arr =
[ -5.8  16.5  42.9  -4.7 -23.6   7.4  18.3   0.2  -0.3  16.5  17.4  31.0
 -15.7 -60.3]
Read off the smallest entry.
Answer: -60.3
The entry just right of 42.9 is -4.7
Read off the entry just left of -15.7.
Answer: 31.0
The entry just left of 42.9 -> 16.5
Read off the entry just right of 31.0.
Answer: -15.7

Questions about the matrix below.
1) Report the entry directly above the centre entry.
2) Report the top entry of the column that holds the largest entry.
3) Report the 1st entry in reading order.
4) Report the fifth-last entry, reading row by row.
5) Report the largest entry in the last column.
6) Report the second entry in reading order.
7) Report the entry in the top-right corner.
8) Report the last entry, reading row by row.
[[-28.1   6.0 -28.4 -39.8 -41.1 -53.4  -7.4]
 [ -2.5  28.9  -4.5 -51.9 -51.0 -69.9 -15.6]
 [-36.8  -9.7 -31.1 -20.3 -30.4 -38.5   7.1]
 [ -6.0   3.3 -28.1 -19.2  15.8  25.6 -36.4]
 [  3.8 -18.2  14.0  37.9  23.0  30.0  24.0]
 [ 43.7   1.9  33.1  39.2  58.1  76.6 -10.3]
 [ 64.1  46.4  45.6 -16.9  12.2  11.8 -38.1]]
1) -20.3
2) -53.4
3) -28.1
4) 45.6
5) 24.0
6) 6.0
7) -7.4
8) -38.1

Read these off the table that follows. Rows and columns are numbered from 0.
1) Which number is the entry in row 2 and column 0?
2) Which number is the entry just left of -60.8?
3) Which number is the entry just left of the largest entry?
4) Which number is the entry just right of -2.1?
5) Which number is the top-right entry?
6) Which number is the entry at row 0, column 2?
7) Which number is the bottom-right entry?
8) Which number is the entry just left of the smallest entry?
[[ 55.9  55.6 -32.6  50.4  51.8 -62.3]
 [-44.8 -60.8 -18.8   6.8  58.2   0.9]
 [ -2.1  -8.1 -55.6 -39.0  57.0  48.0]]
1) -2.1
2) -44.8
3) 6.8
4) -8.1
5) -62.3
6) -32.6
7) 48.0
8) 51.8

A =
[[ -1.5  28.1  20.6   0.3 -29.5 -33.1  22.3 -58.8   1.5  19.4  -5.7  49.3
   22.3 -39.9  -5.0]
 [  9.1  48.0   2.9 -45.0  22.5 -15.5  -4.5 -18.9 -45.9  45.3  10.5  42.4
  -15.7  32.3  20.1]
 [-34.5  33.1 -18.3  20.7 -20.0 -23.5 -19.5  24.9  25.4 -35.3 -32.0  41.3
   -3.9  19.0 -21.5]
 [ 28.7  26.4 -31.4 -35.0  19.5  -8.7 -25.5  41.5   9.0  54.1 -11.6 -41.4
    1.1  13.8   7.3]
 [ 49.6 -20.8 -63.6 -11.5  42.1 -18.5  38.6  24.0 -56.3  50.4  25.4 -14.6
   46.5 -64.1  35.3]
 [ 24.6 -45.1 -26.3  21.6  -5.0 -26.9 -18.7  43.1  -1.3 -38.1   9.2  47.5
   12.7  10.0   3.5]
 [ 59.2  43.1   7.7 -21.3  27.9  37.9 -73.8 -37.1  37.2 -15.2  -2.2  71.1
  -34.6 -40.6   1.2]
 [ -0.6  54.8 -34.2  13.0  17.4  -7.0 -18.9 -20.9 -17.1  31.4 -17.6  18.9
   52.4   2.0   0.9]
 [  9.8 -23.2 -30.1  22.9  -6.1  40.5 -42.9  44.4 -44.5  29.9 -27.7 -16.0
   47.1 -46.9 -34.0]
 [ 28.5 -70.5 -24.1  57.1  16.4 -40.5  45.0 -21.6 -43.0   6.1  43.8  48.8
   33.6  10.6  19.6]]
The entry just left of 48.8 -> 43.8
The entry just right of -34.6: -40.6
The entry just left of 20.7 -> -18.3
The largest entry is 71.1
The entry just right of 19.4: -5.7
The entry just right of 46.5 is -64.1
The entry just right of -21.3 -> 27.9
The entry just left of the smallest entry? 37.9
The entry just right of -25.5 -> 41.5
The entry just left of 0.3 -> 20.6
The entry just right of the smallest entry is -37.1
The entry just right of -7.0 is -18.9
The entry just right of 42.1? -18.5
The entry just left of the largest entry -> -2.2
The entry just right of 18.9 -> 52.4
The entry just left of -11.5 is -63.6
The entry just right of 41.3? -3.9
The entry just right of -19.5? 24.9
The entry just right of the largest entry is -34.6
The entry just left of -23.5 is -20.0

Questions about the array below.
1) Read off the entry just left of the smallest entry.
2) Read off the entry just right of the largest entry.
3) Read off the entry just left of the largest entry.
4) Read off the entry just left of 30.2.
5) Read off the largest entry.
[[-26.0  -8.7   8.5  20.0  23.1  18.0  10.2   3.2   0.0   1.4   2.2   0.5
   -6.4]
 [-51.4 -36.7 -16.3   3.5  15.9  17.0   6.6  -9.9 -27.1 -35.1 -33.7 -22.6
   -9.5]
 [-28.2 -33.1 -27.6 -12.1   7.8  23.7  30.2  27.1  20.7  18.3  23.9  37.0
   49.4]
 [  2.1   0.4  -7.4 -15.8 -18.5 -10.9   7.1  29.8  48.7  54.9  45.9  25.5
    1.8]
 [ -3.2  -5.4  -2.0   7.6  18.1  24.6  25.0  19.2  11.0   4.8   3.2   4.9
    5.7]
 [ 12.6  15.4  12.4   4.3  -7.1 -14.5 -14.6  -7.0   3.1  10.6   9.9   1.6
   -8.5]
 [ -5.1  -9.2 -19.8 -34.5 -48.3 -57.5 -58.8 -54.6 -46.4 -39.5 -35.6 -33.2
  -30.6]
 [-46.0 -57.6 -53.8 -35.8 -11.1   6.6   7.9  -7.0 -27.8 -41.8 -37.7 -18.4
    5.5]
 [ 14.8   7.8   0.4  -7.7 -13.5 -18.1 -20.3 -19.4 -17.4 -12.8  -7.7  -2.8
    2.6]
 [  6.5  -2.6  -3.3   4.8  16.8  25.7  27.9  21.5  12.7   5.1   1.1   1.4
    1.8]
 [ 10.2  10.5  14.4  20.3  23.1  19.2   6.2 -15.5 -36.0 -47.9 -45.7 -29.6
   -7.9]
 [-10.0 -18.3 -19.9 -15.6  -8.6  -4.4  -6.6 -13.0 -20.0 -21.0 -14.3  -1.4
   12.4]
 [ -7.8 -26.6 -43.7 -51.7 -49.6 -39.8 -30.3 -26.3 -29.9 -37.7 -45.7 -49.8
  -47.4]
 [  2.0  10.3   8.6  -2.7 -18.1 -28.6 -25.3 -12.0   6.1  15.3   9.6 -10.9
  -34.8]]
1) -57.5
2) 45.9
3) 48.7
4) 23.7
5) 54.9

grid =
array([[ 12.2, -26.0, -44.6, -22.2,   5.1, -12.5, -10.3, -17.9,  57.1,
        -24.9,  -8.6],
       [  0.7,  41.7,  -5.8,  32.7, -16.2,   6.0,  19.4,  27.2, -61.5,
         15.4, -41.6],
       [-15.1, -32.9, -12.5,  18.1, -29.0, -15.9,  19.3,  33.9,   8.7,
          4.3,  18.5],
       [ -2.6,  15.1,  21.3, -24.3,  28.6, -11.2, -10.6,   9.5, -34.1,
         15.6,  18.0],
       [  2.4,  10.6, -72.4,  -5.5, -38.4,   2.5,  12.6,  13.1, -19.3,
          7.2, -14.2],
       [-17.3,   9.8, -10.2, -10.9,  28.9,  35.7, -20.1, -15.5,  -8.4,
        -20.6, -72.1],
       [ 19.1,  19.6,  19.6,  22.3,  -4.1, -16.2,  13.4, -36.2,  27.2,
         -4.8,  18.1],
       [ 15.9,  41.8,  14.6,   5.6,  28.9,   9.3,  -7.5, -16.1, -12.6,
         -6.2, -72.3],
       [  1.6,  17.4, -69.6,  12.8, -38.4,  -3.4,  19.4,  43.4, -18.7,
          8.9, -34.2],
       [-32.8,   2.0, -29.1,  -0.4,   1.5,  33.0,   2.6,  44.5, -27.4,
          3.9, -48.7],
       [-32.8, -13.2, -45.4,  -7.6, -22.1,  35.7,   2.8,  44.5, -34.5,
          6.1, -12.0],
       [ 14.1,  16.0, -72.4, -24.3, -32.1,   6.3, -14.4, -36.2,   3.3,
         -3.6, -23.6],
       [ 19.0, -15.7, -62.4,   4.5,  -7.1, -16.2,   6.1,  -8.2,  57.1,
        -26.4, -23.3],
       [ -5.5, -32.9, -43.3,  33.3,   6.3,  19.9,   3.5, -19.5,  55.6,
        -26.4, -19.5],
       [ 19.1,  41.8,   6.6,  33.3,  12.8,  -4.8,  15.0,   3.5, -25.6,
         -1.7, -72.3],
       [-29.0,   5.7,  21.3, -22.9,   2.2,  35.7, -20.1,  -8.2, -61.5,
         15.6,  18.5]])
The entry just left of -11.2 is 28.6
Which number is the entry just left of -15.7?
A: 19.0
The entry just right of -3.6 is -23.6
Which number is the entry just right of -10.2?
A: -10.9

Read these off the array that follows.
1) Report the largest entry.
2) Report the entry just left of the largest entry.
3) Report the first entry in reading order.
array([[ 20, -32,   9,  -1,  34,  34,  -2,  19, -25, -25, -12, -33, -12,
         19,  14],
       [-18,   2, -16,  -1, -18,  -1, -10,  -2, -12,  34, -20,   7,  -5,
        -33, -24],
       [-19,   1, -11,   0, -32, -14,  -9, -17, -11,  22, -12,  19,  -6,
        -35, -21],
       [  1, -18,   9,   7, -40, -18,   1, -29, -20, -19,   7,  27, -15,
        -29,  -2],
       [  4, -19,  27,   8,  -1,  23, -15, -21, -38,   5, -28,  22,  -6,
          1,   5],
       [ -6,  -3,  23, -11,  24,   9, -25, -27, -15, -17, -30,  -5,   4,
         44,  10],
       [ 12, -23,   7,  -8,  32,  24,  -6,  11, -16, -25, -14, -35,  -8,
         25,  11],
       [  5, -23,   0,   4, -39, -19,   7, -17, -16, -26,  16,  16, -19,
        -35,  -1],
       [ 20, -37,  21,  12,   7,  38,   0,   4, -43,  -4, -17,   4, -16,
        -10,   9],
       [ -8,  -7, -42, -17,   2, -13,   4,  30,  13,  -9,   7, -47, -12,
        -18, -18],
       [-18,   2,   1,   1, -12,   6, -18, -17, -20,  33, -31,  18,   0,
        -16, -16],
       [-16,   4, -22, -15,  14,   3, -13,  10,   3,  13, -21, -30,  -1,
          3, -16]])
1) 44
2) 4
3) 20
